Below are the code and all the weights of a small trained network. Each question names an input and a target symbol and asks about switching units off, where a switched-off unit gives its printed mean instead of its output.

import numpy as np


def w(rows, s, z=0):
    codes = np.array(rows[::2]) - 128.0
    scale = np.full(codes.shape[1], s)
    scale[-1] = z or s
    return codes * scale


def f(y):
    return np.maximum(y, 0)


def softmax(a):
    e = np.exp(a - a.max(-1, keepdims=True))
    return e / e.sum(-1, keepdims=True)


def log_softmax(a):
    a = a - a.max(-1, keepdims=True)
    return a - np.log(np.exp(a).sum(-1, keepdims=True))


def net(x, mask):
    ids = ['ΔΘΛΞΣΦΨαγεζημπτω'.index(c) for c in x.split()]
    T = len(ids)
    res = E[ids] + P[:T]
    r = res
    for j in range(3):
        rows = slice(2 * j, 2 * j + 2)
        q, k, v = (r @ M[0][rows].T for M in (Q, K, V))
        z = softmax(np.where(np.tri(T) > 0, q @ k.T / 2**0.5, -1e9)) @ v
        o = O[0][rows]
        res = res + np.where(mask[j], z, o[:, -1]) @ o[:, :-1]
    y = f(res @ A[0][:, :-1].T + A[0][:, -1])
    res = res + np.where(mask[3:7], y, B[0][:, -1]) @ B[0][:, :-1]
    return log_softmax(res[-1] @ U[:, :-1].T + U[:, -1])


Q, K, V, O, A, B = {}, {}, {}, {}, {}, {}
E = w([
[139,172,83,76],'Δ',
[85,83,5,102],'Θ',
[94,93,52,41],'Λ',
[17,155,100,91],'Ξ',
[74,183,109,235],'Σ',
[154,160,55,112],'Φ',
[116,127,58,72],'Ψ',
[80,163,159,57],'α',
[134,15,129,157],'γ',
[147,135,74,82],'ε',
[82,139,106,223],'ζ',
[106,114,40,69],'η',
[147,126,41,134],'μ',
[115,133,62,71],'π',
[121,81,169,52],'τ',
[80,85,34,58],'ω',
],0.018)
P = w([
[227,167,66,7],'0',
[109,110,65,102],'1',
[100,106,76,99],'2',
[94,102,82,100],'3',
[86,104,87,102],'4',
[82,101,97,106],'5',
[73,92,100,110],'6',
[65,95,108,111],'7',
[48,78,109,115],'8',
[46,77,117,121],'9',
[27,71,118,121],'10',
[13,62,117,126],'11',
[4,60,121,135],'12',
[4,62,129,127],'13',
],0.012)
Q[0] = w([
[59,110,107,61],'h1',
[39,129,117,95],'h1',
[137,148,118,120],'h2',
[123,171,178,228],'h2',
[179,113,186,206],'h3',
[109,141,24,6],'h3',
],0.016)
K[0] = w([
[179,147,123,124],'h1',
[202,163,132,90],'h1',
[114,122,116,121],'h2',
[51,135,146,205],'h2',
[215,147,3,109],'h3',
[94,107,176,153],'h3',
],0.021)
V[0] = w([
[14,47,72,183],'h1',
[45,36,148,48],'h1',
[45,144,95,142],'h2',
[217,5,53,159],'h2',
[148,78,220,42],'h3',
[211,46,88,155],'h3',
],0.013)
O[0] = w([
[8,137,178,66,39],'h1',
[133,54,128,97,150],'h1',
[95,162,101,89,114],'h2',
[71,119,175,149,247],'h2',
[171,93,184,96,130],'h3',
[60,84,150,189,105],'h3',
],0.017,0.015)
A[0] = w([
[139,110,95,253,86],'n1',
[101,68,134,65,106],'n2',
[199,140,128,182,10],'n3',
[241,84,63,240,18],'n4',
],0.005,0.013)
B[0] = w([
[87,88,121,99,202],'n1',
[143,141,93,102,166],'n2',
[9,147,139,94,156],'n3',
[76,177,238,67,253],'n4',
],0.011,0.014)
U = w([
[104,178,189,112,3],'Δ',
[66,116,134,82,20],'Θ',
[167,60,92,136,83],'Λ',
[144,146,86,78,154],'Ξ',
[119,171,88,135,143],'Σ',
[120,186,186,186,86],'Φ',
[161,110,127,154,168],'Ψ',
[163,130,134,73,110],'α',
[114,86,170,167,132],'γ',
[131,143,178,158,179],'ε',
[112,149,107,141,186],'ζ',
[172,86,96,168,202],'η',
[168,143,145,254,238],'μ',
[161,112,127,148,160],'π',
[158,81,175,111,121],'τ',
[130,86,109,106,70],'ω',
],0.0088,0.0078)

Each question gives the input, a string of symbols that net reads in full, and the target symbol t.
The units are the heads (2 rows each of Q, K, V and O) and the neurons (one row each of A and B). Each row of codes is followed by its name. A weight is (code - 128) times the scale printed after its matrix; where a second scale follows, it is the last column's (O, A, B and U).
mask holds one flag per unit, heads first, then neurons. A switched-off unit (its flag False) gives its mean, the last column of its rows in O or B, instead of its output. The means were averaged over made-up inputs and are rounded, as every weight is.
A unit's drop is (log p(t) with every unit on - log p(t) with that unit switched off) / (log p(t) with every unit on - log p(t) with every unit switched off).
The circuit of an input: a set's keep is (log p(t) with only the set's units on - log p(t) with every unit switched off) / (log p(t) with every unit on - log p(t) with every unit switched off). Starting from all 7 units, units are removed one at a time, each time the one whose removal leaves the highest keep (on an exact tie, the one counted first), for as long as the keep stays at least 0.8.
circuit, biggest first: the units of the circuit, biggest drop first
most important unit: the unit with the biggest drop
which heads matter: for each layer, one digit per head in row order, 1 if its drop is at least 0.15 and else 0, layers parted by /
input ε Ξ Φ γ η γ Δ, target γ: most important unit	h3
input μ τ π α ε Σ γ μ Ψ, target μ: which heads matter	100
input Θ τ Θ μ Φ μ ω ω γ Λ, target Θ: which heads matter	110
input α Ξ μ η η Θ Ψ, target α: circuit, biggest first	n4; h1; h2
input ε μ ω ε Θ Λ ω Δ Θ Θ μ Δ Θ α, target α: which heads matter	001
input τ ω α Φ Φ Δ μ Ψ Δ π, target α: which heads matter	101
input τ ε ζ Ξ μ Λ ε Θ Θ α Θ, target τ: which heads matter	110
input ε Ψ ε η Ξ Δ Θ τ ε ω Θ Θ, target τ: circuit, biggest first	h3; n4; h1
input μ Θ Θ, target μ: circuit, biggest first	h1; h3
input Θ Φ Σ τ ζ Ξ τ ω Θ τ ε, target τ: which heads matter	001
input Θ Δ Σ ε ω, target Θ: which heads matter	110
input Σ τ η Θ Θ Θ μ η Ξ Ξ Θ μ, target Σ: which heads matter	101
input Ξ Θ Ψ Θ, target Ξ: which heads matter	011
input η Ξ Δ μ Ξ Θ, target Ξ: circuit, biggest first	h3
input τ Σ α Δ Θ ε η ζ Λ α μ Φ, target α: circuit, biggest first	h3; n4; h1
input Δ Θ Φ Σ γ μ ω τ ε γ τ Σ ε, target Δ: circuit, biggest first	n4; h1; n3; h2
input τ η μ τ, target τ: which heads matter	101
input μ ε μ μ ε ω ω μ π Φ Θ μ Δ, target μ: circuit, biggest first	h1; n4
input μ ω Θ Φ τ Θ Δ, target μ: circuit, biggest first	h1; h2
input Θ Φ Θ Ψ Δ ζ ζ Φ Σ ζ ω, target Θ: circuit, biggest first	h1
input α Λ Φ Θ η Ξ Θ α Θ π ζ Ξ Θ, target α: circuit, biggest first	n4; h1; h2
input μ μ Λ η, target μ: circuit, biggest first	h1; h2
input Ξ ε ω ε, target Ξ: circuit, biggest first	h2; h3
input Φ ε Φ μ ε η Σ Φ ε Θ Θ Θ η, target Σ: which heads matter	001
